Below is a small trained network, with its code and all its weights. Each question gives an input and a target symbol and asks what happens when units are switched off, that is, made to give their printed mean instead of their output.

import numpy as np


def w(rows, s, z=0):
    codes = np.array(rows[::2]) - 128.0
    scale = np.full(codes.shape[1], s)
    scale[-1] = z or s
    return codes * scale


def norm(h):
    return h / np.sqrt((h * h).mean(-1, keepdims=True) + 1e-5)


def softmax(a):
    e = np.exp(a - a.max(-1, keepdims=True))
    return e / e.sum(-1, keepdims=True)


def log_softmax(a):
    a = a - a.max(-1, keepdims=True)
    return a - np.log(np.exp(a).sum(-1, keepdims=True))


def net(x, mask):
    ids = ['αγδεζηθλμξπστφψ'.index(c) for c in x.split()]
    T = len(ids)
    res = E[ids] + P[:T]
    u = 0
    for l in range(3):
        r = norm(res)
        for j in range(2):
            rows = slice(2 * j, 2 * j + 2)
            q, k, v = (r @ M[l][rows].T for M in (Q, K, V))
            z = softmax(np.where(np.tri(T) > 0, q @ k.T / 2**0.5, -1e9)) @ v
            o = O[l][rows]
            res = res + np.where(mask[u + j], z, o[:, -1]) @ o[:, :-1]
        u += 2
    return log_softmax(norm(res)[-1] @ U[:, :-1].T + U[:, -1])


Q, K, V, O = {}, {}, {}, {}
E = w([
[123,91,39,145,113,147,68,124,176,139,126,79],'α',
[99,68,119,116,113,143,90,79,97,124,123,168],'γ',
[98,104,65,109,128,112,158,144,142,98,190,219],'δ',
[108,147,140,135,171,192,140,156,153,140,175,124],'ε',
[107,250,81,126,181,86,132,138,150,74,30,97],'ζ',
[168,44,78,163,92,162,103,68,162,106,139,183],'η',
[124,168,147,153,116,125,135,107,94,179,100,141],'θ',
[133,129,84,167,140,116,150,138,125,135,81,113],'λ',
[144,94,192,124,125,19,116,135,131,155,128,144],'μ',
[124,105,145,151,111,135,143,130,95,77,132,126],'ξ',
[95,134,154,148,98,150,122,154,112,132,144,89],'π',
[141,202,128,106,91,115,175,73,193,130,93,200],'σ',
[140,178,198,171,21,127,97,95,144,101,136,106],'τ',
[85,47,170,121,136,152,145,139,149,182,87,102],'φ',
[157,145,111,168,136,187,121,102,186,151,168,133],'ψ',
],0.021)
P = w([
[133,138,130,144,127,100,176,111,103,140,144,114],'0',
[135,135,124,142,125,133,102,194,138,151,84,190],'1',
[40,123,124,179,127,102,122,46,170,53,104,74],'2',
[126,131,96,115,134,119,100,122,112,184,94,127],'3',
[253,111,103,17,76,151,96,184,132,91,117,84],'4',
[127,133,89,102,148,135,82,96,106,188,102,126],'5',
],0.022)
Q[0] = w([
[175,118,83,207,83,142,219,103,181,56,164,74],'0.h0',
[65,134,131,228,154,103,89,45,192,113,142,125],'0.h0',
[156,157,122,88,96,107,95,188,206,191,127,136],'0.h1',
[254,133,132,75,92,182,125,197,130,133,100,104],'0.h1',
],0.0096)
K[0] = w([
[244,103,56,182,2,115,215,136,181,116,162,133],'0.h0',
[169,131,127,46,168,104,199,46,119,110,156,36],'0.h0',
[146,164,160,113,130,148,104,144,254,142,43,77],'0.h1',
[87,115,128,181,139,109,98,181,179,130,119,222],'0.h1',
],0.0087)
V[0] = w([
[145,86,51,155,207,123,147,88,172,132,96,156],'0.h0',
[119,126,133,116,207,84,192,159,32,91,134,125],'0.h0',
[191,166,166,193,164,129,124,148,156,171,135,54],'0.h1',
[106,158,143,142,134,109,134,181,255,124,195,153],'0.h1',
],0.0089)
O[0] = w([
[104,138,190,50,203,163,94,106,25,90,80,143,193],'0.h0',
[246,112,105,130,187,180,122,69,154,124,69,181,250],'0.h0',
[163,161,128,133,254,132,43,184,84,127,223,104,239],'0.h1',
[165,197,205,150,124,227,105,74,185,142,162,77,39],'0.h1',
],0.0096,0.0027)
Q[1] = w([
[169,165,147,45,116,136,190,149,157,89,177,77],'1.h0',
[93,109,223,189,186,52,119,124,95,210,178,174],'1.h0',
[241,135,134,1,111,151,172,168,85,107,166,85],'1.h1',
[233,55,122,45,99,40,82,81,122,182,93,66],'1.h1',
],0.008)
K[1] = w([
[81,206,104,136,156,173,215,180,69,93,116,184],'1.h0',
[232,70,161,69,130,45,98,104,150,65,147,40],'1.h0',
[129,149,100,200,121,254,218,157,79,161,149,199],'1.h1',
[152,115,115,173,73,201,81,198,102,92,24,22],'1.h1',
],0.0081)
V[1] = w([
[105,129,123,254,182,213,248,146,43,192,150,170],'1.h0',
[149,156,45,138,127,196,92,34,131,152,159,137],'1.h0',
[152,88,104,58,147,138,179,15,103,190,204,88],'1.h1',
[149,133,72,103,108,144,226,136,102,79,129,4],'1.h1',
],0.005)
O[1] = w([
[110,137,166,2,92,109,112,109,196,88,160,141,69],'1.h0',
[115,94,84,48,97,75,124,51,139,164,118,62,40],'1.h0',
[93,144,151,102,82,103,156,90,152,81,189,51,7],'1.h1',
[126,97,138,65,129,153,244,60,118,141,80,64,4],'1.h1',
],0.0077,0.0023)
Q[2] = w([
[232,113,159,84,88,110,99,217,81,212,115,150],'2.h0',
[18,156,89,255,165,115,123,10,113,152,73,120],'2.h0',
[21,164,145,182,163,109,114,11,171,193,112,181],'2.h1',
[240,196,123,79,50,111,76,160,59,198,113,152],'2.h1',
],0.0089)
K[2] = w([
[75,82,133,249,169,183,76,144,120,155,116,194],'2.h0',
[161,68,114,148,154,123,137,73,21,167,149,71],'2.h0',
[153,170,48,84,97,127,143,59,40,130,156,86],'2.h1',
[109,184,78,146,68,200,75,154,121,104,99,156],'2.h1',
],0.011)
V[2] = w([
[91,253,119,145,158,124,149,117,155,136,99,195],'2.h0',
[115,111,150,146,107,132,159,63,83,146,196,211],'2.h0',
[153,123,222,162,112,81,90,125,124,127,77,116],'2.h1',
[178,148,96,153,103,70,102,112,92,48,140,108],'2.h1',
],0.012)
O[2] = w([
[39,161,48,92,186,88,198,51,138,132,182,178,229],'2.h0',
[164,190,95,109,63,141,38,109,41,120,233,223,124],'2.h0',
[157,113,141,176,72,169,157,42,1,20,135,22,254],'2.h1',
[125,126,125,16,65,220,166,171,201,22,130,66,200],'2.h1',
],0.0089,0.0061)
U = w([
[42,95,211,124,113,140,137,185,122,129,104,100,216],'α',
[109,89,117,133,35,73,205,151,110,92,58,180,80],'γ',
[136,157,179,104,85,151,128,48,174,178,66,192,188],'δ',
[183,140,121,134,193,148,77,63,196,193,175,121,98],'ε',
[100,98,116,162,166,114,246,95,166,141,87,112,203],'ζ',
[56,115,167,61,80,148,48,154,63,98,117,183,43],'η',
[128,116,40,88,144,89,85,186,150,104,198,170,151],'θ',
[167,146,164,36,218,166,59,131,112,60,65,179,2],'λ',
[175,131,136,128,108,159,133,52,115,83,138,78,152],'μ',
[230,76,77,118,82,156,93,140,181,126,61,196,55],'ξ',
[185,101,72,141,127,111,78,160,225,167,115,83,144],'π',
[32,158,105,134,108,89,171,66,73,157,177,127,78],'σ',
[71,119,88,179,76,76,160,172,160,153,182,58,181],'τ',
[187,115,142,222,152,125,86,158,89,156,105,152,131],'φ',
[67,156,185,102,187,162,106,149,116,141,207,114,189],'ψ',
],0.012,0.005)

Each question gives the input, a string of symbols that net reads in full, and the target symbol t.
The units are the heads (2 rows each of Q, K, V and O). Each row of codes is followed by its name. A weight is (code - 128) times the scale printed after its matrix; where a second scale follows, it is the last column's (O and U).
mask holds one flag per head, layer by layer. A switched-off head (its flag False) gives its mean, the last column of its rows in O, instead of its output. The means were averaged over made-up inputs and are rounded, as every weight is.
A unit's drop is (log p(t) with every unit on - log p(t) with that unit switched off) / (log p(t) with every unit on - log p(t) with every unit switched off).
The circuit of an input: a set's keep is (log p(t) with only the set's units on - log p(t) with every unit switched off) / (log p(t) with every unit on - log p(t) with every unit switched off). Starting from all 6 units, units are removed one at a time, each time the one whose removal leaves the highest keep (on an exact tie, the one counted first), for as long as the keep stays at least 0.8.
units of the circuit, in order: the units of the circuit, biggest drop first
most important unit: the unit with the biggest drop
heads that matter: for each layer, one digit per head in row order, 1 if its drop is at least 0.15 and else 0, layers parted by /
input σ γ μ σ μ μ, target φ: heads that matter -> 00 / 10 / 00
input ξ η μ λ μ, target η: heads that matter -> 10 / 00 / 00
input μ φ α μ λ, target φ: units of the circuit, in order -> (2.h1)
input λ α λ σ θ, target α: units of the circuit, in order -> (0.h0; 2.h0)
input μ ε μ λ μ, target ε: units of the circuit, in order -> (0.h1; 2.h1)
input π μ φ, target π: heads that matter -> 10 / 00 / 00
input ξ δ γ ξ θ φ, target α: units of the circuit, in order -> (0.h0; 2.h0)
input φ μ φ, target φ: units of the circuit, in order -> (2.h1; 2.h0)
input μ μ θ, target μ: heads that matter -> 00 / 00 / 01
input η τ λ, target η: heads that matter -> 10 / 00 / 10
input λ μ τ, target λ: heads that matter -> 10 / 00 / 00
input ε η φ, target ε: units of the circuit, in order -> (0.h1; 2.h1)
input ψ μ γ, target ψ: units of the circuit, in order -> (0.h1; 0.h0)
input ζ ε τ, target ζ: heads that matter -> 00 / 00 / 10
input φ σ ζ, target φ: heads that matter -> 00 / 00 / 11
input ξ θ μ, target ξ: most important unit -> 0.h0
input ζ θ φ μ ξ λ, target ζ: heads that matter -> 00 / 01 / 10
input μ γ γ μ, target η: units of the circuit, in order -> (0.h0; 2.h0)
input φ λ λ δ λ, target λ: heads that matter -> 10 / 01 / 00
input τ π ξ μ τ, target π: most important unit -> 0.h0
input μ θ μ μ, target φ: heads that matter -> 00 / 11 / 00
